Here is a tiny trained network, its code and every weight. The questions are about switching its units off for an input and a class, where a switched-off unit gives its printed mean instead of its output.

import numpy as np


def w(rows, s, z=0):
    codes = np.array(rows[::2]) - 128.0
    scale = np.full(codes.shape[1], s)
    scale[-1] = z or s
    return codes * scale


def norm(h):
    return h / np.sqrt((h * h).mean(-1, keepdims=True) + 1e-5)


def f(y):
    return y / 2 * (1 + np.tanh(0.7978845608 * (y + 0.044715 * y**3)))


def log_softmax(a):
    a = a - a.max(-1, keepdims=True)
    return a - np.log(np.exp(a).sum(-1, keepdims=True))


def net(x, mask):
    res = np.array(x, float).reshape(1, 7) / 4 @ E
    u = 0
    for l in range(2):
        y = f(norm(res) @ A[l][:, :-1].T + A[l][:, -1])
        res = res + np.where(mask[u : u + 14], y, B[l][:, -1]) @ B[l][:, :-1]
        u += 14
    return log_softmax(norm(res)[-1] @ U[:, :-1].T + U[:, -1])


A, B = {}, {}
E = w([
[70,39,83,95,118],'x0',
[68,157,210,141,164],'x1',
[254,145,107,99,152],'x2',
[195,171,243,118,75],'x3',
[103,107,204,60,91],'x4',
[160,106,119,56,200],'x5',
[77,230,132,99,88],'x6',
],0.0057)
A[0] = w([
[96,202,140,90,103,104],'L0N0',
[133,8,148,37,121,124],'L0N1',
[46,132,72,254,119,22],'L0N2',
[149,126,147,185,174,150],'L0N3',
[109,175,110,196,132,78],'L0N4',
[52,212,194,143,152,34],'L0N5',
[173,157,56,139,172,54],'L0N6',
[93,125,116,187,121,72],'L0N7',
[190,125,30,110,194,45],'L0N8',
[87,253,203,173,168,1],'L0N9',
[137,52,144,136,144,98],'L0N10',
[107,127,77,17,2,15],'L0N11',
[233,188,172,151,65,50],'L0N12',
[216,171,193,171,88,37],'L0N13',
],0.009,0.004)
B[0] = w([
[115,83,173,77,141,185],'L0N0',
[106,5,171,173,163,241],'L0N1',
[96,189,81,195,121,240],'L0N2',
[148,113,78,157,107,170],'L0N3',
[89,149,142,136,101,163],'L0N4',
[95,154,97,2,99,214],'L0N5',
[164,95,101,121,198,165],'L0N6',
[96,148,93,147,77,147],'L0N7',
[159,136,93,57,220,208],'L0N8',
[140,78,151,40,88,232],'L0N9',
[90,124,160,178,188,152],'L0N10',
[178,42,101,76,30,180],'L0N11',
[185,159,172,196,130,252],'L0N12',
[188,172,135,152,126,228],'L0N13',
],0.0083,0.0036)
A[1] = w([
[115,30,109,158,69,167],'L1N0',
[51,141,251,148,75,246],'L1N1',
[230,193,144,140,89,67],'L1N2',
[139,69,32,5,92,128],'L1N3',
[224,134,184,158,93,61],'L1N4',
[126,255,103,191,154,170],'L1N5',
[91,122,196,44,121,109],'L1N6',
[87,195,214,52,100,47],'L1N7',
[33,52,37,60,130,135],'L1N8',
[11,170,49,171,75,45],'L1N9',
[228,195,199,185,118,3],'L1N10',
[185,151,10,160,228,106],'L1N11',
[63,184,52,203,66,14],'L1N12',
[248,63,172,24,107,176],'L1N13',
],0.0089,0.0033)
B[1] = w([
[50,127,212,139,155,182],'L1N0',
[159,152,48,89,175,234],'L1N1',
[154,166,247,153,182,186],'L1N2',
[191,113,119,162,79,197],'L1N3',
[103,153,185,157,150,180],'L1N4',
[85,87,165,120,104,194],'L1N5',
[121,125,118,71,78,180],'L1N6',
[199,117,78,51,134,184],'L1N7',
[166,153,168,153,129,228],'L1N8',
[107,185,122,188,73,197],'L1N9',
[124,222,204,121,138,190],'L1N10',
[161,142,71,103,137,215],'L1N11',
[71,171,64,178,121,177],'L1N12',
[80,161,129,190,98,255],'L1N13',
],0.011,0.0066)
U = w([
[136,160,109,7,62,204],'0',
[74,40,176,153,213,219],'1',
[174,217,236,151,160,89],'2',
[212,111,26,139,204,2],'3',
[42,187,57,192,80,85],'4',
[101,71,170,137,30,77],'5',
],0.02,0.00087)

Each question gives the input, the list of numbers given to net, and the class t.
The units are the neurons (one row each of A and B). Each row of codes is followed by its name. A weight is (code - 128) times the scale printed after its matrix; where a second scale follows, it is the last column's (A, B and U).
mask holds one flag per neuron, layer by layer. A switched-off neuron (its flag False) gives its mean, the last column of its row in B, instead of its output. The means were averaged over made-up inputs and are rounded, as every weight is.
A unit's drop is (log p(t) with every unit on - log p(t) with that unit switched off) / (log p(t) with every unit on - log p(t) with every unit switched off).
The circuit of an input: a set's keep is (log p(t) with only the set's units on - log p(t) with every unit switched off) / (log p(t) with every unit on - log p(t) with every unit switched off). Starting from the 12 units with the biggest drops (on a tie, the unit counted first), units are removed one at a time, each time the one whose removal leaves the highest keep (on an exact tie, the one counted first), for as long as the keep stays at least 0.8.
units of the circuit, in order: the units of the circuit, biggest drop first
most important unit: the unit with the biggest drop
top k neurons in layer l: the k neurons of layer l with the biggest drops, biggest first
drop of u: that unit's drop, to one decimal
input [8,1,8,2,5,7,-2], class 1: units of the circuit, in order	(L0N1)
input [0,6,0,3,-3,-8,-2], class 4: units of the circuit, in order	(L0N2 L1N12)
input [5,5,-8,-2,5,-6,6], class 0: units of the circuit, in order	(L0N5 L1N7)
input [-3,7,7,1,-3,7,-6], class 3: top 2 neurons in layer 1	(L1N11 L1N0)
input [7,3,-6,-2,7,-8,7], class 0: units of the circuit, in order	(L1N13 L1N1)
input [2,0,0,4,7,-3,-1], class 5: units of the circuit, in order	(L0N1 L1N2)
input [4,0,1,4,-1,4,2], class 5: top 2 neurons in layer 1	(L1N13 L1N2)
input [-1,-3,5,-2,-1,-2,2], class 3: top 2 neurons in layer 0	(L0N8 L0N6)
input [-8,-2,1,-5,-7,-3,0], class 3: top 2 neurons in layer 1	(L1N11 L1N13)
input [-7,-1,-8,-5,6,-8,7], class 0: top 2 neurons in layer 0	(L0N5 L0N9)
input [2,-1,-3,1,4,-8,-6], class 4: top 3 neurons in layer 0	(L0N9 L0N2 L0N0)
input [1,-4,0,-8,3,-1,-2], class 3: top 3 neurons in layer 0	(L0N8 L0N0 L0N9)
input [-2,0,-8,6,-7,7,-2], class 0: top 2 neurons in layer 0	(L0N5 L0N1)
input [1,1,4,-4,5,-3,0], class 5: units of the circuit, in order	(L0N11)
input [-8,3,-5,7,0,-3,8], class 0: top 2 neurons in layer 0	(L0N5 L0N9)
input [-3,4,-4,2,-4,4,-7], class 1: top 2 neurons in layer 1	(L1N1 L1N7)
input [-3,8,-7,-5,5,-1,-5], class 4: drop of L0N2	0.8
input [-2,-3,0,-3,7,3,5], class 5: drop of L0N11	0.7
input [-1,-5,3,1,2,5,2], class 3: drop of L0N8	2.1
input [7,-1,2,-7,3,-5,-3], class 1: most important unit	L0N1
